[[149 123 132 151 124]
 [124 134 144 115 133]
 [114 135 115 126 136]]
|
[[134 144]
 [135 115]]

[[146 135 127]
 [147 141 144]
 [107 105 140]]
|
[[141 144]
 [105 140]]

[[129 141 125]
 [128 144 123]
 [104 152 114]]
|
[[144 123]
 [152 114]]

[[131 126 130 153 100]
 [133 130 134 137 140]
 [131 133 137 142 116]]
|
[[130 134]
 [133 137]]

[[143 123 127 145]
 [120 111 132 122]
 [125 136 120 126]
 [130 133 124 157]]
|
[[111 132]
 [136 120]]

[[128 150 146 152 148]
 [148 130 127 131 148]
 [127 146 148 148 147]
 [128 147 127 149 147]]
|
[[130 127]
 [146 148]]

[[132 154 115]
 [129 154 109]
 [144 121 129]]
|
[[154 109]
 [121 129]]
---
[[117 123 149 132]
 [114 116 151 133]
 [113 109 149 134]]
|
[[116 151]
 [109 149]]

[[144 152 155 148]
 [141 151 155 146]
 [144 152 154 148]
 [108 109  99 108]
 [148 147 157 149]]
|
[[151 155]
 [152 154]]

[[110 138 143 146 115]
 [131 107 101 128 149]
 [141 113 131  99 144]]
|
[[107 101]
 [113 131]]

[[126 129 117 102]
 [128 134 142 117]
 [113 105 139 120]
 [143 126 110 144]
 [130 138 150 130]]
|
[[134 142]
 [105 139]]

[[137 132 144 144 142]
 [136 138 125 118 135]
 [117 152 127 130 143]
 [147 107 129 136 108]
 [132 116 127 129 129]]
|
[[138 125]
 [152 127]]

[[120 114 129  99]
 [123 119 146 148]
 [158 130 131 131]]
|
[[119 146]
 [130 131]]
---
[[136 149 138 134 124 133 134 128]
 [109 121 134 112 130 129 121 129]
 [109 127 131 131 128 110 127 128]
 [119 123 123 141 143 135 127 139]
 [116 123 139 125 118 131 132 146]
 [111 137 127 121 123 144 124 133]
 [115 139 140 127 128 129 116 117]
 [127 122 117 133 111 126 141 135]
 [119 121 138 147 134 136 129 123]]
|
[[119 127 115 111 116 119 109 109 136]
 [121 122 139 137 123 123 127 121 149]
 [138 117 140 127 139 123 131 134 138]
 [147 133 127 121 125 141 131 112 134]
 [134 111 128 123 118 143 128 130 124]
 [136 126 129 144 131 135 110 129 133]
 [129 141 116 124 132 127 127 121 134]
 [123 135 117 133 146 139 128 129 128]]

[[118 150 129]
 [100 124 120]
 [124 139 133]
 [129 131 126]]
|
[[129 124 100 118]
 [131 139 124 150]
 [126 133 120 129]]

[[131 121 142 139 128 132 115 129]
 [126 121 136 137 129 128 121 129]
 [130 125 134 131 128 130 123 129]
 [130 118 143 141 128 132 114 129]
 [124 120 135 140 130 126 124 128]
 [137 119 146 138 127 136 107 130]
 [129 124 135 134 128 130 121 129]
 [133 122 143 134 127 134 113 130]
 [139 128 136 125 125 137 114 129]
 [135 125 137 130 126 134 115 129]
 [126 115 142 148 130 129 113 129]]
|
[[126 135 139 133 129 137 124 130 130 126 131]
 [115 125 128 122 124 119 120 118 125 121 121]
 [142 137 136 143 135 146 135 143 134 136 142]
 [148 130 125 134 134 138 140 141 131 137 139]
 [130 126 125 127 128 127 130 128 128 129 128]
 [129 134 137 134 130 136 126 132 130 128 132]
 [113 115 114 113 121 107 124 114 123 121 115]
 [129 129 129 130 129 130 128 129 129 129 129]]

[[116 104 138 129 125 128 146]
 [145 116 128 134 118 122 146]
 [124 124 139 131 130 149 128]
 [122 118 109 120 131 101 144]
 [121 107 106 118 124  99 140]
 [114 114 119 122 132 124 142]]
|
[[114 121 122 124 145 116]
 [114 107 118 124 116 104]
 [119 106 109 139 128 138]
 [122 118 120 131 134 129]
 [132 124 131 130 118 125]
 [124  99 101 149 122 128]
 [142 140 144 128 146 146]]

[[122 128 127 127 133 131 125 129 128 126 130 126]
 [115 124 136 125 119 119 132 133 122 132 130 138]
 [105 124 146 123 118 117 134 143 121 132 145 148]
 [138 122 126 124 137 128 121 135 121 125 119 135]
 [123 135 125 132 130 134 129 124 136 126 133 121]
 [146 124 123 125 141 134 120 130 124 125 119 128]
 [115 127 130 125 132 127 125 134 125 126 135 132]]
|
[[115 146 123 138 105 115 122]
 [127 124 135 122 124 124 128]
 [130 123 125 126 146 136 127]
 [125 125 132 124 123 125 127]
 [132 141 130 137 118 119 133]
 [127 134 134 128 117 119 131]
 [125 120 129 121 134 132 125]
 [134 130 124 135 143 133 129]
 [125 124 136 121 121 122 128]
 [126 125 126 125 132 132 126]
 [135 119 133 119 145 130 130]
 [132 128 121 135 148 138 126]]

[[125 124 137 116 130 127 134 134 121 118 125 129]
 [121 135 131 120 143 111 134 129 131 132 118 113]
 [125 131 118  99 125 124 130 149 135 135 121 117]
 [122 116 131 120 127 133 139 119 135 132 136 137]]
|
[[122 125 121 125]
 [116 131 135 124]
 [131 118 131 137]
 [120  99 120 116]
 [127 125 143 130]
 [133 124 111 127]
 [139 130 134 134]
 [119 149 129 134]
 [135 135 131 121]
 [132 135 132 118]
 [136 121 118 125]
 [137 117 113 129]]

[[103 128 118]
 [132 127 124]
 [128 125 138]]
|
[[128 132 103]
 [125 127 128]
 [138 124 118]]

[[127 133 129]
 [127 112 128]
 [125 119 135]
 [127 150 135]
 [129 116 127]
 [126 125 124]
 [131 127 126]
 [129 124 136]
 [132 134 136]
 [130 157 124]]
|
[[130 132 129 131 126 129 127 125 127 127]
 [157 134 124 127 125 116 150 119 112 133]
 [124 136 136 126 124 127 135 135 128 129]]
---
[[134 126 116 117 125 116 114]
 [143 126 133 129 122 129 125]
 [102 125 149 123 119 124 136]]
|
[[143 126 133 129 122 129 125]
 [134 126 116 117 125 116 114]
 [102 125 149 123 119 124 136]]

[[110 104 119 117 135 104 139 125 102 151 114 116]
 [139 110 111 143 119 110 118 130 113 137 133 148]
 [122 127 134 127 135 127 127 128 123 134 123 130]
 [127 136 147 114 144 122 135 136 131 140 122 148]
 [148 116 121 127 127 112 130 149 132 135 136 157]
 [119 121 150 130 130 148 140 133 138 129 134 138]]
|
[[148 116 121 127 127 112 130 149 132 135 136 157]
 [139 110 111 143 119 110 118 130 113 137 133 148]
 [127 136 147 114 144 122 135 136 131 140 122 148]
 [122 127 134 127 135 127 127 128 123 134 123 130]
 [119 121 150 130 130 148 140 133 138 129 134 138]
 [110 104 119 117 135 104 139 125 102 151 114 116]]

[[125 146 111 121 119 150 131 125 143 146]
 [155 112 136 140 156 150 149 124 132 127]
 [128 126 128 130 131 127 129 126 129 129]
 [117 143 126 136 113 131 122 115 122 151]]
|
[[155 112 136 140 156 150 149 124 132 127]
 [128 126 128 130 131 127 129 126 129 129]
 [125 146 111 121 119 150 131 125 143 146]
 [117 143 126 136 113 131 122 115 122 151]]

[[151 133 115 108 132 137]
 [103 117 143 147 121 140]
 [144 106 140 115 102 142]
 [107 129 136 145 139 132]
 [138 116 145 130 116 148]]
|
[[151 133 115 108 132 137]
 [144 106 140 115 102 142]
 [138 116 145 130 116 148]
 [107 129 136 145 139 132]
 [103 117 143 147 121 140]]

[[147 152 100 145]
 [155 144 148 107]
 [128 130 141 144]
 [105 135 118 110]
 [126 140 153 147]
 [157 142 117 151]]
|
[[157 142 117 151]
 [155 144 148 107]
 [147 152 100 145]
 [128 130 141 144]
 [126 140 153 147]
 [105 135 118 110]]

[[131 133 129 128 126 128 135 134 129 134 131]
 [121 105 130 122 119 123 115 120 128 129 120]
 [141 123 123 131 128 118 108 131 123 134 119]
 [118 124 132 123 128 133 131 127 130 129 135]
 [125 121 127 128 127 122 109 122 130 134 133]
 [122 118 127 128 120 129 128 117 131 120 122]
 [145 115 120 133 126 121 107 135 122 130 116]
 [130 126 125 132 121 126 134 119 130 120 127]]
|
[[145 115 120 133 126 121 107 135 122 130 116]
 [141 123 123 131 128 118 108 131 123 134 119]
 [131 133 129 128 126 128 135 134 129 134 131]
 [130 126 125 132 121 126 134 119 130 120 127]
 [125 121 127 128 127 122 109 122 130 134 133]
 [122 118 127 128 120 129 128 117 131 120 122]
 [121 105 130 122 119 123 115 120 128 129 120]
 [118 124 132 123 128 133 131 127 130 129 135]]

[[142 134 152 138 103 113 139 102 126 113 129 152 119 111]
 [112 129 111 115 126 104 132 118 115 157 110 110 154 101]
 [151 127 114 105 107 149 106 106 108 126 106 154 124 119]
 [124 137 124 139 143 150 115 152 111 149 145 155 114 122]
 [122 131 140 144 152 103 141 140 107 104 144 132 110 145]
 [141 144 135 112 103 120 102 131 110 106 134 107 136 118]]
|
[[151 127 114 105 107 149 106 106 108 126 106 154 124 119]
 [142 134 152 138 103 113 139 102 126 113 129 152 119 111]
 [141 144 135 112 103 120 102 131 110 106 134 107 136 118]
 [124 137 124 139 143 150 115 152 111 149 145 155 114 122]
 [122 131 140 144 152 103 141 140 107 104 144 132 110 145]
 [112 129 111 115 126 104 132 118 115 157 110 110 154 101]]
